[[-63  37]
 [-12 -22]
 [ -2 -20]]
:
[[-63  37]
 [-12 -22]]

[[ 20  -2]
 [-33 -19]
 [-20 -12]
 [-28  67]]
:
[[ 20  -2]
 [-33 -19]]

[[ 20   2]
 [ 32  77]
 [-23  42]
 [ 26 -30]
 [-39 -78]]
:
[[20  2]
 [32 77]]

[[ 22  24 -22 -43]
 [-12 -66  12  27]
 [ 16  28 -16 -36]
 [ 16  28 -16 -36]]
:
[[ 22  24]
 [-12 -66]]

[[ 61  51 -32  16]
 [-27 -63 -66  -2]
 [ 45  53 -49  68]
 [-69  14 -65  45]]
:
[[ 61  51]
 [-27 -63]]

[[ 28 -33 -20 -42]
 [  5   5   7 -56]]
:
[[ 28 -33]
 [  5   5]]

[[-16 -36  13 -24]
 [-14  15 -51   0]
 [-13 -66  37 -32]
 [ 52   5  19 -45]
 [-22   8 -42 -11]]
:
[[-16 -36]
 [-14  15]]
---
[[  5  -6   9   2 -13  61 -39]
 [ 40  66  -4  -3  -5 -23 -28]
 [-57   2  27 -23  -6  45  25]
 [ 11   3  12   0  -2   4 -10]
 [ 20  -1  -9   5   3 -15 -11]
 [ 21  42 -30   0  40  -5  17]
 [ 26  21  -5  -4  35 -65  17]]
:
[[-57   2  27 -23  -6  45  25]
 [  5  -6   9   2 -13  61 -39]
 [ 11   3  12   0  -2   4 -10]
 [ 20  -1  -9   5   3 -15 -11]
 [ 21  42 -30   0  40  -5  17]
 [ 26  21  -5  -4  35 -65  17]
 [ 40  66  -4  -3  -5 -23 -28]]

[[-15 -14]
 [-59 -17]
 [ 47   0]
 [  9 -42]
 [-52 -21]
 [ 20 -17]
 [ 40 -11]
 [ 62   2]
 [  0   9]]
:
[[-59 -17]
 [-52 -21]
 [-15 -14]
 [  0   9]
 [  9 -42]
 [ 20 -17]
 [ 40 -11]
 [ 47   0]
 [ 62   2]]

[[  1 -32  36  14  30  49 -70]
 [-15  21 -26  29   1  66 -13]
 [ 65 -65 -10  59 -60 -36 -19]
 [ 64   2  63 -22 -17  48  66]
 [-19  -8 -59  26 -51 -25  41]
 [  2 -37  21  60 -55  43  25]
 [ -8 -58   2  -6   2   0   5]
 [-41 -61 -65   5 -22   0 -62]
 [-28 -66  -5  37  59 -44  63]]
:
[[-41 -61 -65   5 -22   0 -62]
 [-28 -66  -5  37  59 -44  63]
 [-19  -8 -59  26 -51 -25  41]
 [-15  21 -26  29   1  66 -13]
 [ -8 -58   2  -6   2   0   5]
 [  1 -32  36  14  30  49 -70]
 [  2 -37  21  60 -55  43  25]
 [ 64   2  63 -22 -17  48  66]
 [ 65 -65 -10  59 -60 -36 -19]]

[[-31 -18]
 [-50  17]
 [ 58 -69]
 [ 17 -61]
 [ 75 -25]]
:
[[-50  17]
 [-31 -18]
 [ 17 -61]
 [ 58 -69]
 [ 75 -25]]

[[  1  36  -3  17  18  -9  -6  10 -18   6 -19]
 [-36  40 -31 -25   3 -59  -3   0  -3 -22  61]
 [  0 -28  -4  10 -11  19 -16   0  10   8   4]
 [-15  -9   8 -22 -47  30   8  22 -11   7 -33]
 [-51 -30 -23 -43   1 -21  -9  21  21 -38  67]
 [ 11 -75  10  18 -34  31 -36 -20  23   3  19]]
:
[[-51 -30 -23 -43   1 -21  -9  21  21 -38  67]
 [-36  40 -31 -25   3 -59  -3   0  -3 -22  61]
 [-15  -9   8 -22 -47  30   8  22 -11   7 -33]
 [  0 -28  -4  10 -11  19 -16   0  10   8   4]
 [  1  36  -3  17  18  -9  -6  10 -18   6 -19]
 [ 11 -75  10  18 -34  31 -36 -20  23   3  19]]

[[-33  -6  41  54  52  63  11 -61  21  23 -16]
 [ 44  27  -3  46  -3   7 -14  25  51  24  10]
 [ 27   2   4  18 -59  20  42  19 -39 -27  17]
 [-16 -11 -15 -20  43 -36  21  50  20 -54 -42]
 [ 15 -53 -40  -1  50  -1   2 -12 -27  49  12]
 [-48 -13  66 -10 -12 -33 -46   9  -3  -4  22]
 [-34  53 -41 -15 -17 -29 -12 -26   1  -3   1]]
:
[[-48 -13  66 -10 -12 -33 -46   9  -3  -4  22]
 [-34  53 -41 -15 -17 -29 -12 -26   1  -3   1]
 [-33  -6  41  54  52  63  11 -61  21  23 -16]
 [-16 -11 -15 -20  43 -36  21  50  20 -54 -42]
 [ 15 -53 -40  -1  50  -1   2 -12 -27  49  12]
 [ 27   2   4  18 -59  20  42  19 -39 -27  17]
 [ 44  27  -3  46  -3   7 -14  25  51  24  10]]
